Here is a tiny trained network, its code and every weight. The questions are about switching its units off for an input and a class, where a switched-off unit gives its printed mean instead of its output.

import numpy as np


def w(rows, s, z=0):
    codes = np.array(rows[::2]) - 128.0
    scale = np.full(codes.shape[1], s)
    scale[-1] = z or s
    return codes * scale


def norm(h):
    return h / np.sqrt((h * h).mean(-1, keepdims=True) + 1e-5)


def f(y):
    return np.maximum(y, 0)


def log_softmax(a):
    a = a - a.max(-1, keepdims=True)
    return a - np.log(np.exp(a).sum(-1, keepdims=True))


def net(x, mask):
    res = np.array(x, float).reshape(1, 8) / 4 @ E
    u = 0
    for l in range(3):
        y = f(norm(res) @ A[l][:, :-1].T + A[l][:, -1])
        res = res + np.where(mask[u : u + 10], y, B[l][:, -1]) @ B[l][:, :-1]
        u += 10
    return log_softmax(norm(res)[-1] @ U[:, :-1].T + U[:, -1])


A, B = {}, {}
E = w([
[137,128,131,121,130,136,119,130,134,126],'x0',
[125,122,122,124,127,126,127,132,123,128],'x1',
[141,168,2,183,193,105,132,159,176,56],'x2',
[133,133,133,127,130,132,125,125,133,126],'x3',
[73,211,118,113,136,195,106,110,70,136],'x4',
[130,126,127,125,128,130,125,130,128,128],'x5',
[196,188,116,45,195,103,223,204,91,156],'x6',
[136,135,137,125,131,133,123,128,135,121],'x7',
],0.0058)
A[0] = w([
[162,147,139,96,137,117,173,155,82,150,60],'L0N0',
[149,156,121,76,173,96,179,163,105,133,53],'L0N1',
[168,93,182,122,89,154,84,149,87,189,178],'L0N2',
[106,170,110,171,81,174,100,166,120,145,186],'L0N3',
[137,105,160,57,112,149,162,104,71,172,46],'L0N4',
[79,87,217,137,101,144,133,126,107,193,189],'L0N5',
[181,93,129,151,148,111,125,108,118,127,186],'L0N6',
[110,111,124,132,99,130,97,100,110,96,29],'L0N7',
[70,188,92,105,134,254,140,102,81,124,149],'L0N8',
[85,126,97,146,115,154,146,129,150,130,254],'L0N9',
],0.0065,0.003)
B[0] = w([
[148,102,184,178,195,102,119,111,75,142,191],'L0N0',
[134,239,93,87,115,151,158,107,176,134,212],'L0N1',
[64,173,115,104,85,98,202,72,153,114,229],'L0N2',
[168,80,104,77,157,100,150,96,138,87,186],'L0N3',
[187,72,190,183,117,116,71,139,120,145,203],'L0N4',
[138,174,100,40,49,136,147,135,161,77,254],'L0N5',
[79,94,138,137,154,114,104,128,126,120,179],'L0N6',
[133,176,119,133,151,104,142,202,151,179,152],'L0N7',
[103,124,201,179,123,254,164,198,97,162,233],'L0N8',
[136,132,160,117,114,124,58,123,167,75,196],'L0N9',
],0.0063,0.006)
A[1] = w([
[145,115,201,86,147,77,165,121,78,194,47],'L1N0',
[122,175,213,74,81,70,118,127,104,184,211],'L1N1',
[109,157,76,195,170,228,95,131,82,150,150],'L1N2',
[152,175,115,124,147,144,167,176,67,171,32],'L1N3',
[137,149,97,142,193,127,168,160,127,189,37],'L1N4',
[74,173,59,182,157,210,142,161,124,115,23],'L1N5',
[165,166,93,123,188,119,158,190,123,136,100],'L1N6',
[201,172,108,63,153,2,154,121,135,160,117],'L1N7',
[125,127,139,50,101,177,134,100,60,155,2],'L1N8',
[139,96,125,225,146,120,80,144,151,129,36],'L1N9',
],0.0075,0.0026)
B[1] = w([
[128,117,160,189,254,202,124,155,44,110,188],'L1N0',
[181,45,85,161,237,123,78,141,102,98,254],'L1N1',
[153,54,189,94,126,114,124,59,37,130,200],'L1N2',
[137,172,100,174,121,107,62,224,208,120,187],'L1N3',
[131,198,111,107,2,142,140,108,162,109,176],'L1N4',
[118,90,227,74,144,202,122,115,47,135,198],'L1N5',
[38,160,96,44,43,90,181,82,175,149,209],'L1N6',
[92,10,229,108,236,144,125,42,16,102,231],'L1N7',
[103,195,48,216,109,79,155,206,173,186,181],'L1N8',
[169,19,40,162,178,165,92,171,161,43,164],'L1N9',
],0.0054,0.0073)
A[2] = w([
[138,125,163,163,140,94,143,172,114,203,2],'L2N0',
[114,214,95,94,48,191,141,130,136,144,36],'L2N1',
[163,122,109,87,180,108,235,148,114,154,179],'L2N2',
[138,134,105,111,113,18,121,52,177,120,125],'L2N3',
[190,172,158,254,153,117,72,207,145,213,44],'L2N4',
[95,87,183,173,74,113,130,147,170,127,88],'L2N5',
[106,165,175,113,92,180,140,171,72,117,184],'L2N6',
[143,172,163,93,177,115,184,133,74,156,134],'L2N7',
[54,98,71,146,96,175,112,98,156,81,154],'L2N8',
[160,123,92,112,149,53,138,98,183,117,147],'L2N9',
],0.0093,0.003)
B[2] = w([
[154,158,205,162,149,109,53,138,170,184,149],'L2N0',
[84,103,33,208,125,250,227,148,160,66,194],'L2N1',
[101,153,175,108,31,212,118,117,77,151,228],'L2N2',
[81,181,189,39,112,1,116,84,179,163,215],'L2N3',
[177,220,191,86,21,29,89,203,217,191,163],'L2N4',
[64,177,93,68,160,174,212,141,63,145,189],'L2N5',
[125,140,61,130,115,71,124,116,163,132,255],'L2N6',
[155,74,90,183,125,89,107,142,175,121,251],'L2N7',
[206,119,133,167,166,151,138,162,74,161,241],'L2N8',
[65,205,86,127,112,62,120,119,204,142,198],'L2N9',
],0.0081,0.0072)
U = w([
[15,196,221,14,64,26,194,22,199,163,155],'0',
[205,26,237,177,231,216,57,59,29,74,205],'1',
[55,170,31,180,41,254,226,123,143,83,169],'2',
[202,204,221,217,17,85,76,235,216,225,4],'3',
[158,87,36,208,221,27,54,139,229,48,56],'4',
],0.0098,0.0038)

Each question gives the input, the list of numbers given to net, and the class t.
The units are the neurons (one row each of A and B). Each row of codes is followed by its name. A weight is (code - 128) times the scale printed after its matrix; where a second scale follows, it is the last column's (A, B and U).
mask holds one flag per neuron, layer by layer. A switched-off neuron (its flag False) gives its mean, the last column of its row in B, instead of its output. The means were averaged over made-up inputs and are rounded, as every weight is.
A unit's drop is (log p(t) with every unit on - log p(t) with that unit switched off) / (log p(t) with every unit on - log p(t) with every unit switched off).
The circuit of an input: a set's keep is (log p(t) with only the set's units on - log p(t) with every unit switched off) / (log p(t) with every unit on - log p(t) with every unit switched off). Starting from the 12 units with the biggest drops (on a tie, the unit counted first), units are removed one at a time, each time the one whose removal leaves the highest keep (on an exact tie, the one counted first), for as long as the keep stays at least 0.8.
circuit, biggest first: the units of the circuit, biggest drop first
unit that matters most: the unit with the biggest drop
top k neurons: the k neurons with the biggest drops, biggest first
k most important neurons of layer l: the k neurons of layer l with the biggest drops, biggest first
drop of u: that unit's drop, to one decimal
input [1,-6,-1,5,-7,6,8,7], class 1: circuit, biggest first : [L1N7]
input [-8,-5,0,1,0,-7,7,8], class 1: top 2 neurons : [L1N7 L1N0]
input [-6,-3,0,-3,7,0,1,6], class 3: 2 most important neurons of layer 1 : [L1N7 L1N6]
input [2,-6,-7,0,8,5,0,-7], class 2: top 4 neurons : [L0N5 L0N2 L2N1 L0N0]
input [2,8,2,6,7,-3,0,-2], class 1: 3 most important neurons of layer 0 : [L0N5 L0N1 L0N2]
input [-2,3,3,-6,-2,0,7,0], class 0: 2 most important neurons of layer 1 : [L1N6 L1N7]
input [-7,0,3,-1,0,-3,-3,-1], class 4: 3 most important neurons of layer 0 : [L0N8 L0N5 L0N2]
input [4,1,5,-5,0,4,3,5], class 0: top 4 neurons : [L0N8 L1N7 L1N6 L1N0]
input [-2,-3,0,3,-5,-7,-5,6], class 0: 3 most important neurons of layer 2 : [L2N3 L2N5 L2N7]
input [6,7,-1,-3,8,-2,8,8], class 3: top 3 neurons : [L1N3 L2N4 L0N0]
input [-8,6,-7,5,-1,2,4,-8], class 1: top 2 neurons : [L0N8 L1N7]
input [1,0,8,6,0,3,4,5], class 0: top 4 neurons : [L0N8 L1N6 L1N7 L1N0]
input [-4,0,1,-6,2,-5,7,-6], class 2: top 4 neurons : [L1N6 L0N1 L1N4 L2N2]
input [2,3,5,5,3,7,0,-2], class 1: unit that matters most : L1N2
input [1,-3,-6,-6,5,7,-1,-3], class 2: 2 most important neurons of layer 0 : [L0N5 L0N2]
input [1,-7,8,6,-2,4,6,3], class 0: top 2 neurons : [L0N8 L1N7]
input [2,7,6,6,-8,-5,6,-7], class 0: drop of L1N0 : 0.0
input [-5,-5,-6,-6,5,6,-3,0], class 2: drop of L0N5 : 1.2
input [1,7,2,-3,-3,3,3,3], class 0: drop of L0N8 : 2.4
input [0,-4,8,-4,-3,-6,2,-3], class 0: unit that matters most : L0N8
input [-1,5,-2,-1,0,-7,5,1], class 1: top 2 neurons : [L1N7 L0N8]
